Below is a small trained network, with its code and all its weights. Each question gives an input and a target symbol and asks what happens when units are switched off, that is, made to give their printed mean instead of their output.

import numpy as np


def w(rows, s, z=0):
    codes = np.array(rows[::2]) - 128.0
    scale = np.full(codes.shape[1], s)
    scale[-1] = z or s
    return codes * scale


def f(y):
    return y / 2 * (1 + np.tanh(0.7978845608 * (y + 0.044715 * y**3)))


def softmax(a):
    e = np.exp(a - a.max(-1, keepdims=True))
    return e / e.sum(-1, keepdims=True)


def log_softmax(a):
    a = a - a.max(-1, keepdims=True)
    return a - np.log(np.exp(a).sum(-1, keepdims=True))


def net(x, mask):
    ids = ['βγδεμξπστψ'.index(c) for c in x.split()]
    T = len(ids)
    res = E[ids] + P[:T]
    u = 0
    for l in range(2):
        r = res
        for j in range(2):
            rows = slice(4 * j, 4 * j + 4)
            q, k, v = (r @ M[l][rows].T for M in (Q, K, V))
            z = softmax(np.where(np.tri(T) > 0, q @ k.T / 4**0.5, -1e9)) @ v
            o = O[l][rows]
            res = res + np.where(mask[u + j], z, o[:, -1]) @ o[:, :-1]
        u += 2
        y = f(res @ A[l][:, :-1].T + A[l][:, -1])
        res = res + np.where(mask[u : u + 12], y, B[l][:, -1]) @ B[l][:, :-1]
        u += 12
    return log_softmax(res[-1] @ U[:, :-1].T + U[:, -1])


Q, K, V, O, A, B = {}, {}, {}, {}, {}, {}
E = w([
[147,55,66,222,197,200,138],'β',
[90,64,131,101,84,125,15],'γ',
[253,190,81,124,154,106,75],'δ',
[145,141,86,58,101,28,185],'ε',
[146,197,133,145,3,75,144],'μ',
[49,92,161,164,106,78,231],'ξ',
[187,139,207,223,70,109,126],'π',
[112,165,26,182,82,179,150],'σ',
[66,224,117,190,163,138,141],'τ',
[197,63,91,164,108,120,132],'ψ',
],0.02)
P = w([
[174,82,82,57,81,254,158],'0',
[167,80,82,79,95,238,151],'1',
[167,72,83,114,123,202,134],'2',
[162,78,86,131,132,175,126],'3',
[158,81,88,142,134,148,123],'4',
[155,87,89,162,132,130,122],'5',
[149,91,87,172,130,109,120],'6',
[148,98,94,181,131,92,116],'7',
[141,103,96,184,124,73,115],'8',
[139,104,101,192,119,55,115],'9',
[139,109,105,201,115,44,115],'10',
[134,109,112,202,113,28,113],'11',
[129,118,114,214,103,15,119],'12',
[133,116,113,219,111,9,114],'13',
],0.0091)
Q[0] = w([
[168,107,103,145,136,125,93],'0.h1',
[103,119,58,125,154,47,157],'0.h1',
[187,6,11,195,76,143,33],'0.h1',
[140,104,86,222,106,101,84],'0.h1',
[127,128,134,123,133,119,126],'0.h2',
[130,118,137,140,137,103,130],'0.h2',
[129,119,136,145,136,89,119],'0.h2',
[136,137,141,104,128,154,129],'0.h2',
],0.018)
K[0] = w([
[146,123,170,121,135,105,156],'0.h1',
[79,109,164,82,109,71,69],'0.h1',
[158,148,148,170,108,3,188],'0.h1',
[122,144,177,180,125,23,125],'0.h1',
[124,118,110,121,128,125,136],'0.h2',
[122,123,110,145,125,112,115],'0.h2',
[129,133,131,122,134,141,99],'0.h2',
[150,143,116,140,133,138,125],'0.h2',
],0.019)
V[0] = w([
[163,166,129,95,171,124,254],'0.h1',
[81,85,184,93,169,137,128],'0.h1',
[106,121,189,121,88,160,127],'0.h1',
[162,143,146,199,146,148,164],'0.h1',
[85,98,152,143,153,64,83],'0.h2',
[211,154,147,168,145,100,249],'0.h2',
[35,142,146,128,107,195,100],'0.h2',
[133,182,38,251,142,81,206],'0.h2',
],0.0077)
O[0] = w([
[121,137,134,155,196,44,149,57],'0.h1',
[115,89,106,158,60,112,187,3],'0.h1',
[163,137,157,147,89,149,113,156],'0.h1',
[107,196,184,191,123,90,93,172],'0.h1',
[98,149,79,161,169,146,121,88],'0.h2',
[221,48,152,45,43,130,254,119],'0.h2',
[122,142,135,168,154,67,113,91],'0.h2',
[174,75,137,24,84,235,183,172],'0.h2',
],0.0073,0.0061)
A[0] = w([
[4,180,119,131,164,124,147,50],'0.n1',
[134,129,141,115,137,115,190,97],'0.n2',
[65,226,101,137,189,78,132,2],'0.n3',
[64,40,185,131,82,151,158,151],'0.n4',
[122,200,78,126,100,137,122,68],'0.n5',
[128,115,130,114,194,117,135,207],'0.n6',
[131,193,102,163,202,75,88,84],'0.n7',
[103,130,107,119,219,66,84,103],'0.n8',
[82,70,142,68,114,185,123,90],'0.n9',
[34,141,120,180,158,88,91,36],'0.n10',
[125,123,144,147,167,182,86,156],'0.n11',
[154,90,220,118,131,158,169,56],'0.n12',
],0.013,0.0081)
B[0] = w([
[201,229,94,113,154,35,5,162],'0.n1',
[117,149,231,67,237,210,21,151],'0.n2',
[240,209,132,200,115,179,85,172],'0.n3',
[118,39,152,197,186,76,84,214],'0.n4',
[115,101,86,154,82,66,243,176],'0.n5',
[89,126,116,145,1,162,121,163],'0.n6',
[128,15,183,77,54,162,179,255],'0.n7',
[114,194,9,141,166,55,118,207],'0.n8',
[203,81,72,205,148,63,82,163],'0.n9',
[85,37,161,133,111,206,169,240],'0.n10',
[83,220,109,36,79,190,174,216],'0.n11',
[36,146,151,164,243,159,197,201],'0.n12',
],0.0059,0.0083)
Q[1] = w([
[183,183,160,160,51,207,69],'1.h1',
[138,63,171,114,231,135,151],'1.h1',
[192,165,101,252,47,178,86],'1.h1',
[166,62,47,54,102,146,141],'1.h1',
[83,76,126,210,87,165,65],'1.h2',
[133,223,139,208,95,183,73],'1.h2',
[81,110,41,171,27,173,69],'1.h2',
[221,111,120,89,108,91,100],'1.h2',
],0.011)
K[1] = w([
[173,148,196,209,45,83,124],'1.h1',
[248,107,81,96,202,208,171],'1.h1',
[132,125,180,206,78,19,128],'1.h1',
[111,22,121,24,38,77,163],'1.h1',
[116,56,63,167,91,159,47],'1.h2',
[73,204,119,175,113,151,15],'1.h2',
[53,44,68,116,60,165,29],'1.h2',
[175,116,130,125,71,46,125],'1.h2',
],0.011)
V[1] = w([
[143,180,176,120,113,111,114],'1.h1',
[147,101,96,107,130,165,95],'1.h1',
[120,128,172,99,159,238,115],'1.h1',
[91,98,122,140,112,159,2],'1.h1',
[161,170,114,138,82,37,96],'1.h2',
[166,130,145,106,147,145,88],'1.h2',
[146,134,95,129,101,141,224],'1.h2',
[162,138,94,185,176,128,98],'1.h2',
],0.0069)
O[1] = w([
[116,149,126,78,99,164,120,138],'1.h1',
[96,142,106,157,142,87,136,127],'1.h1',
[77,175,147,157,12,104,147,169],'1.h1',
[52,78,234,112,150,56,161,160],'1.h1',
[168,95,138,135,112,159,167,61],'1.h2',
[121,113,113,84,130,157,172,141],'1.h2',
[2,115,93,162,164,132,136,3],'1.h2',
[158,151,58,55,112,144,118,116],'1.h2',
],0.006,0.0043)
A[1] = w([
[91,125,142,51,118,106,197,53],'1.n1',
[158,133,108,90,93,85,107,85],'1.n2',
[94,93,140,201,99,145,116,42],'1.n3',
[92,124,32,163,147,99,145,121],'1.n4',
[79,92,70,129,181,97,143,75],'1.n5',
[86,144,201,125,127,131,178,109],'1.n6',
[88,100,137,70,144,124,105,141],'1.n7',
[134,252,133,91,141,104,122,121],'1.n8',
[118,155,86,107,82,137,134,101],'1.n9',
[103,134,92,130,84,114,59,88],'1.n10',
[42,91,108,163,157,154,121,85],'1.n11',
[138,175,146,122,103,13,127,1],'1.n12',
],0.013,0.0075)
B[1] = w([
[133,100,215,139,180,212,168,149],'1.n1',
[90,167,110,154,182,245,167,190],'1.n2',
[149,145,109,91,204,141,170,254],'1.n3',
[59,146,115,109,137,109,203,214],'1.n4',
[142,179,188,120,93,154,112,201],'1.n5',
[127,151,61,151,152,117,104,221],'1.n6',
[111,189,82,62,164,69,161,166],'1.n7',
[110,50,77,179,139,94,74,165],'1.n8',
[139,145,171,111,166,107,108,209],'1.n9',
[158,108,148,128,119,99,187,192],'1.n10',
[134,86,134,79,86,202,44,220],'1.n11',
[170,116,104,53,170,181,97,151],'1.n12',
],0.011,0.0077)
U = w([
[83,117,93,146,119,210,140,6],'β',
[127,171,100,65,123,80,113,174],'γ',
[157,163,137,82,193,137,188,15],'δ',
[104,189,31,123,119,102,206,132],'ε',
[223,188,14,80,161,141,100,87],'μ',
[162,2,94,149,134,98,172,194],'ξ',
[144,182,215,145,33,151,133,253],'π',
[106,207,139,212,208,153,160,93],'σ',
[106,142,149,134,181,135,84,142],'τ',
[82,157,59,178,118,97,80,225],'ψ',
],0.0069,0.0054)

Each question gives the input, a string of symbols that net reads in full, and the target symbol t.
The units are the heads (4 rows each of Q, K, V and O) and the neurons (one row each of A and B). Each row of codes is followed by its name. A weight is (code - 128) times the scale printed after its matrix; where a second scale follows, it is the last column's (O, A, B and U).
mask holds one flag per unit, layer by layer, with each layer's heads first. A switched-off unit (its flag False) gives its mean, the last column of its rows in O or B, instead of its output. The means were averaged over made-up inputs and are rounded, as every weight is.
A unit's drop is (log p(t) with every unit on - log p(t) with that unit switched off) / (log p(t) with every unit on - log p(t) with every unit switched off).
The circuit of an input: a set's keep is (log p(t) with only the set's units on - log p(t) with every unit switched off) / (log p(t) with every unit on - log p(t) with every unit switched off). Starting from the 12 units with the biggest drops (on a tie, the unit counted first), units are removed one at a time, each time the one whose removal leaves the highest keep (on an exact tie, the one counted first), for as long as the keep stays at least 0.8.
units of the circuit, in order: the units of the circuit, biggest drop first
k most important neurons: the k neurons with the biggest drops, biggest first
heads that matter: for each layer, one digit per head in row order, 1 if its drop is at least 0.15 and else 0, layers parted by /
input γ τ δ μ σ, target μ: most important neuron : 0.n1
input γ μ τ ψ ξ π μ π δ, target π: units of the circuit, in order : 0.h1, 0.n7, 1.n3
input τ ξ σ σ, target ε: heads that matter : 00 / 11
input π ξ ψ μ β τ ξ γ ε ψ, target ε: units of the circuit, in order : 0.h1, 1.n4, 0.n8, 0.h2
input ξ δ τ ψ β σ π μ π ψ σ β γ, target π: heads that matter : 11 / 11
input μ ε δ σ μ γ π δ π β γ β β, target β: units of the circuit, in order : 0.n10, 0.h2, 1.n11
input ψ μ μ π ε ξ τ τ σ γ τ, target ξ: heads that matter : 10 / 11
input ψ ε ψ τ δ τ μ π π ε ε γ δ, target ε: heads that matter : 11 / 01
input δ μ μ γ ε, target ε: units of the circuit, in order : 1.n4, 0.h1, 0.n7, 1.h2
input ε γ γ γ ε ε β μ β, target μ: 2 most important neurons : 0.n1, 0.n8
input μ π τ μ τ γ ξ γ γ τ β ξ ξ δ, target ξ: heads that matter : 10 / 10
input δ γ γ τ γ ψ ψ π β π π τ, target π: units of the circuit, in order : 0.n7, 0.n3, 0.h2
input τ μ π γ μ ξ π β ε ψ γ β ε, target δ: 2 most important neurons : 0.n7, 1.n12
input ψ δ ψ μ μ μ π ε π μ β γ ε σ, target ε: heads that matter : 11 / 10
input ψ π δ ξ β ε β π δ τ γ ξ, target ξ: 2 most important neurons : 0.n12, 0.n1
input δ π ξ ψ ξ τ ψ ψ μ ξ ψ σ τ, target ψ: 2 most important neurons : 1.n8, 0.n7
input ψ ψ ψ σ ξ γ π τ σ τ π δ, target π: units of the circuit, in order : 0.n7, 0.h1, 1.n3
input τ δ π, target σ: units of the circuit, in order : 0.n12, 0.h2, 0.h1, 1.n6
input γ δ δ τ σ π ξ μ, target μ: units of the circuit, in order : 0.n10, 1.n12
input μ β μ γ, target μ: units of the circuit, in order : 1.h2, 1.h1, 0.n9, 0.n5
input ε ξ δ τ ε β ξ ξ β β γ, target ξ: heads that matter : 10 / 00
input δ δ μ δ ψ π β γ ψ, target π: heads that matter : 10 / 00
input ξ σ ε γ δ β σ π γ μ ξ, target τ: heads that matter : 11 / 10
input μ τ ψ δ μ β γ δ ψ, target μ: heads that matter : 00 / 11
input ψ β π δ ψ μ τ γ π ξ σ, target ξ: most important neuron : 0.n11
input σ γ ψ ε δ π σ δ ε, target ε: heads that matter : 11 / 11
input β ε ξ δ ψ β μ β μ π π σ ξ ε, target δ: units of the circuit, in order : 0.h2, 1.n1
input δ ε τ μ ξ ψ μ μ δ γ τ, target μ: most important neuron : 0.n12
